Here is a tiny trained network, its code and every weight. The questions are about switching its units off for an input and a target symbol, where a switched-off unit gives its printed mean instead of its output.

import numpy as np


def w(rows, s, z=0):
    codes = np.array(rows[::2]) - 128.0
    scale = np.full(codes.shape[1], s)
    scale[-1] = z or s
    return codes * scale


def f(y):
    return y / 2 * (1 + np.tanh(0.7978845608 * (y + 0.044715 * y**3)))


def softmax(a):
    e = np.exp(a - a.max(-1, keepdims=True))
    return e / e.sum(-1, keepdims=True)


def log_softmax(a):
    a = a - a.max(-1, keepdims=True)
    return a - np.log(np.exp(a).sum(-1, keepdims=True))


def net(x, mask):
    ids = ['δθλξπσψ'.index(c) for c in x.split()]
    T = len(ids)
    res = E[ids] + P[:T]
    u = 0
    for l in range(3):
        q, k, v = (res @ M[l].T for M in (Q, K, V))
        z = softmax(np.where(np.tri(T) > 0, q @ k.T / 2**0.5, -1e9)) @ v
        res = res + np.where(mask[u], z, O[l][:, -1]) @ O[l][:, :-1]
        u += 1
        y = f(res @ A[l][:, :-1].T + A[l][:, -1])
        res = res + np.where(mask[u : u + 8], y, B[l][:, -1]) @ B[l][:, :-1]
        u += 8
    return log_softmax(res[-1] @ U[:, :-1].T + U[:, -1])


Q, K, V, O, A, B = {}, {}, {}, {}, {}, {}
E = w([
[150,169,58,69,141,116,113,186,65,94,74,106],'δ',
[85,131,188,99,51,124,143,210,60,199,195,227],'θ',
[120,126,74,137,131,92,176,122,188,111,150,73],'λ',
[101,175,96,116,42,77,126,163,196,63,92,93],'ξ',
[218,179,64,120,135,150,129,111,158,156,142,179],'π',
[172,137,204,173,109,101,251,70,90,99,113,85],'σ',
[97,120,188,102,184,123,228,125,200,69,93,193],'ψ',
],0.011)
P = w([
[147,181,154,77,183,34,102,138,134,155,181,45],'0',
[172,12,77,110,80,113,140,139,82,108,57,193],'1',
[160,46,75,116,69,131,160,142,106,110,81,166],'2',
[147,74,108,159,78,160,143,134,124,115,80,134],'3',
[133,102,98,154,94,168,151,142,132,114,105,127],'4',
[127,124,99,158,102,180,161,135,129,107,121,127],'5',
[117,149,101,155,108,171,166,125,138,108,135,137],'6',
[116,173,108,149,113,165,177,118,138,110,145,146],'7',
[110,193,111,148,127,164,182,112,145,104,154,161],'8',
[111,213,118,144,135,155,195,100,153,114,156,166],'9',
[96,227,121,153,140,149,200,100,151,106,163,174],'10',
[97,245,128,146,152,152,205,97,153,107,160,172],'11',
],0.011)
Q[0] = w([
[71,85,131,139,114,247,36,33,155,201,85,87],'0.h0',
[121,252,150,183,102,187,160,96,214,158,129,147],'0.h0',
],0.0035)
K[0] = w([
[74,83,97,72,165,209,132,116,113,58,3,154],'0.h0',
[108,105,205,77,124,94,121,197,101,177,169,115],'0.h0',
],0.0056)
V[0] = w([
[94,68,200,115,82,132,103,174,75,247,214,185],'0.h0',
[236,118,146,128,254,134,124,71,87,218,126,129],'0.h0',
],0.0069)
O[0] = w([
[166,151,161,32,153,155,138,165,105,22,255,63,114],'0.h0',
[14,147,105,85,49,221,124,58,102,75,55,80,3],'0.h0',
],0.0082,0.002)
A[0] = w([
[162,47,149,100,160,99,106,84,120,93,39,137,97],'0.n0',
[217,120,87,191,93,210,101,60,138,115,167,179,3],'0.n1',
[116,132,163,168,99,102,80,48,193,158,148,1,10],'0.n2',
[188,72,116,119,169,134,153,144,110,119,70,197,160],'0.n3',
[97,157,97,173,115,207,157,109,160,155,73,173,207],'0.n4',
[61,125,100,130,91,146,116,177,97,214,60,166,137],'0.n5',
[115,121,157,136,151,201,78,207,110,126,173,52,89],'0.n6',
[150,137,90,172,153,106,93,79,176,139,191,93,44],'0.n7',
],0.0075,0.0032)
B[0] = w([
[153,59,155,107,128,129,118,150,122,72,110,70,163],'0.n0',
[55,108,139,53,145,101,107,172,189,61,69,177,125],'0.n1',
[84,116,83,81,92,116,195,68,152,162,217,185,120],'0.n2',
[78,102,75,202,76,99,139,165,163,120,156,81,244],'0.n3',
[120,155,118,255,91,120,145,112,141,120,128,108,253],'0.n4',
[202,169,129,112,104,66,82,121,112,214,120,132,229],'0.n5',
[160,160,143,156,255,217,119,132,130,82,120,132,133],'0.n6',
[132,85,113,98,122,168,163,129,103,218,107,183,113],'0.n7',
],0.0077,0.0044)
Q[1] = w([
[146,81,165,59,187,129,73,69,132,133,153,98],'1.h0',
[181,165,140,35,169,121,148,160,105,72,244,107],'1.h0',
],0.011)
K[1] = w([
[214,67,24,199,156,168,156,139,164,53,34,142],'1.h0',
[81,178,121,112,254,79,102,87,117,30,33,3],'1.h0',
],0.0077)
V[1] = w([
[149,128,178,165,108,141,140,151,69,163,191,184],'1.h0',
[91,63,120,157,111,156,254,42,153,79,168,95],'1.h0',
],0.0053)
O[1] = w([
[104,88,83,111,96,191,97,128,123,138,243,118,181],'1.h0',
[56,154,151,58,98,147,128,255,176,150,49,94,3],'1.h0',
],0.0071,0.0036)
A[1] = w([
[109,65,117,200,100,107,102,63,128,181,2,189,10],'1.n0',
[40,142,145,91,113,237,137,158,146,163,35,106,34],'1.n1',
[103,124,147,84,218,96,21,110,72,150,88,97,91],'1.n2',
[142,175,142,149,190,174,60,80,125,140,191,112,36],'1.n3',
[106,69,78,167,100,181,108,89,180,70,120,131,56],'1.n4',
[103,79,85,159,75,176,128,117,81,131,124,101,103],'1.n5',
[69,28,153,167,65,124,95,98,84,189,79,213,2],'1.n6',
[149,168,125,65,120,150,104,173,130,145,170,148,92],'1.n7',
],0.0088,0.0041)
B[1] = w([
[1,133,144,121,185,152,168,183,78,173,134,102,255],'1.n0',
[156,119,159,165,70,73,104,142,130,115,241,115,159],'1.n1',
[149,96,165,135,152,61,182,125,164,72,62,85,135],'1.n2',
[60,140,80,93,110,43,181,162,106,91,53,128,171],'1.n3',
[123,42,81,80,135,128,135,96,199,116,147,143,173],'1.n4',
[180,114,127,114,138,125,137,81,88,146,120,85,182],'1.n5',
[190,52,86,79,114,116,113,101,139,108,101,30,177],'1.n6',
[83,83,92,151,111,92,111,81,98,163,98,153,165],'1.n7',
],0.0091,0.0079)
Q[2] = w([
[143,151,4,136,3,103,234,103,69,108,179,165],'2.h0',
[241,10,145,171,59,233,59,68,127,108,177,132],'2.h0',
],0.0067)
K[2] = w([
[92,221,156,175,157,176,163,90,142,135,198,210],'2.h0',
[72,2,124,222,73,213,161,184,60,99,121,163],'2.h0',
],0.0082)
V[2] = w([
[149,133,214,160,144,104,195,91,117,85,116,100],'2.h0',
[75,69,164,110,171,130,148,141,255,100,123,162],'2.h0',
],0.0094)
O[2] = w([
[110,8,132,175,118,166,35,139,108,109,98,161,254],'2.h0',
[168,70,82,168,91,113,231,184,66,89,107,146,122],'2.h0',
],0.011,0.01)
A[2] = w([
[207,162,198,119,216,97,144,182,254,166,110,166,100],'2.n0',
[251,152,117,208,96,95,102,135,226,126,148,182,66],'2.n1',
[193,175,137,69,103,229,159,56,87,130,119,197,149],'2.n2',
[117,138,134,80,122,85,116,105,197,183,176,86,34],'2.n3',
[206,176,116,100,120,95,122,104,169,136,188,123,146],'2.n4',
[138,197,144,97,115,132,231,187,129,136,133,84,31],'2.n5',
[145,119,115,212,63,77,138,94,175,173,69,124,3],'2.n6',
[156,67,87,150,73,113,147,135,74,100,113,170,119],'2.n7',
],0.0084,0.0066)
B[2] = w([
[208,178,102,166,196,173,192,109,177,210,58,125,131],'2.n0',
[86,97,167,193,25,131,65,101,166,126,54,64,158],'2.n1',
[103,114,143,75,195,215,177,47,92,125,17,211,139],'2.n2',
[177,153,129,83,158,220,196,254,115,4,86,166,139],'2.n3',
[41,75,107,101,103,8,140,136,61,109,159,87,155],'2.n4',
[106,10,121,78,84,176,79,19,60,77,58,207,143],'2.n5',
[152,181,136,77,182,163,117,164,77,79,166,200,160],'2.n6',
[164,229,178,123,174,201,105,122,188,139,135,110,252],'2.n7',
],0.0067,0.016)
U = w([
[62,236,165,88,164,175,144,85,182,159,67,30,55],'δ',
[102,122,114,59,205,149,108,171,75,59,218,133,3],'θ',
[173,90,100,192,207,4,211,110,141,253,192,83,254],'λ',
[100,126,153,180,25,40,131,202,124,98,164,60,75],'ξ',
[138,72,100,103,65,112,185,94,74,112,49,183,40],'π',
[113,77,146,157,126,154,37,34,153,143,111,146,217],'σ',
[194,129,149,152,157,188,167,200,126,103,96,160,200],'ψ',
],0.0054,0.0026)

Each question gives the input, a string of symbols that net reads in full, and the target symbol t.
The units are the heads (2 rows each of Q, K, V and O) and the neurons (one row each of A and B). Each row of codes is followed by its name. A weight is (code - 128) times the scale printed after its matrix; where a second scale follows, it is the last column's (O, A, B and U).
mask holds one flag per unit, layer by layer, with each layer's heads first. A switched-off unit (its flag False) gives its mean, the last column of its rows in O or B, instead of its output. The means were averaged over made-up inputs and are rounded, as every weight is.
A unit's drop is (log p(t) with every unit on - log p(t) with that unit switched off) / (log p(t) with every unit on - log p(t) with every unit switched off).
The circuit of an input: a set's keep is (log p(t) with only the set's units on - log p(t) with every unit switched off) / (log p(t) with every unit on - log p(t) with every unit switched off). Starting from the 12 units with the biggest drops (on a tie, the unit counted first), units are removed one at a time, each time the one whose removal leaves the highest keep (on an exact tie, the one counted first), for as long as the keep stays at least 0.8.
units of the circuit, in order: the units of the circuit, biggest drop first
k most important neurons: the k neurons with the biggest drops, biggest first
k most important neurons of layer l: the k neurons of layer l with the biggest drops, biggest first
input δ δ δ δ λ δ ψ δ θ ξ, target ξ: most important neuron of layer 1 => (1.n6)
input σ π ξ δ λ δ π δ δ ψ ξ λ, target ξ: units of the circuit, in order => (1.h0 0.n2 1.n1 0.h0)
input σ δ σ δ ψ θ σ ψ λ δ σ θ, target ξ: units of the circuit, in order => (1.h0 0.h0 0.n2 1.n1)
input σ δ δ σ ψ ψ δ, target ξ: units of the circuit, in order => (0.n2 1.h0 1.n1 0.h0)
input δ θ ξ λ θ σ δ, target σ: units of the circuit, in order => (1.h0 2.h0 1.n0 0.h0)
input σ π ξ δ ψ, target ξ: units of the circuit, in order => (1.h0 0.n2 0.h0 1.n1)
input θ δ λ, target λ: 2 most important neurons => (1.n3 0.n5)
input σ δ σ ξ δ θ λ σ ψ ξ, target ψ: 3 most important neurons => (0.n5 2.n7 1.n4)
input σ δ δ, target ξ: units of the circuit, in order => (0.n2 1.h0 0.h0 1.n1)
input λ θ δ θ δ λ λ δ σ, target π: 4 most important neurons => (0.n2 2.n5 0.n5 2.n7)
input ψ σ θ, target ψ: 2 most important neurons => (0.n4 2.n7)
input ξ ξ δ δ π, target λ: 2 most important neurons => (1.n0 2.n7)
input ψ ξ σ δ δ π δ λ θ ψ θ, target ψ: units of the circuit, in order => (2.h0 2.n7 1.h0 0.h0)
input δ σ σ, target σ: 2 most important neurons => (1.n2 0.n5)
input ξ σ θ λ δ θ ξ θ θ σ, target λ: most important neuron => (1.n0)
input σ σ δ θ θ, target ξ: units of the circuit, in order => (1.h0 0.h0 1.n1 0.n2)
input ξ θ ψ λ, target ψ: 3 most important neurons => (1.n6 2.n7 1.n4)
input ψ δ π, target ψ: units of the circuit, in order => (2.h0 2.n7 1.h0)
input δ σ δ δ σ σ δ ψ ξ δ σ, target σ: 2 most important neurons of layer 1 => (1.n2 1.n0)
input π λ π θ θ λ, target δ: units of the circuit, in order => (2.h0)
input θ δ δ θ ξ δ ψ, target θ: 3 most important neurons => (0.n6 0.n4 2.n1)
input ψ δ θ θ δ σ δ σ, target ψ: 2 most important neurons => (0.n5 1.n5)
input θ ψ ξ, target ψ: 2 most important neurons => (1.n3 2.n7)
input δ δ δ θ π, target π: 2 most important neurons => (1.n6 1.n4)
input λ δ δ, target π: 2 most important neurons => (2.n5 0.n2)
input δ δ θ δ ξ σ ψ δ δ ψ θ, target σ: 3 most important neurons of layer 1 => (1.n0 1.n4 1.n6)
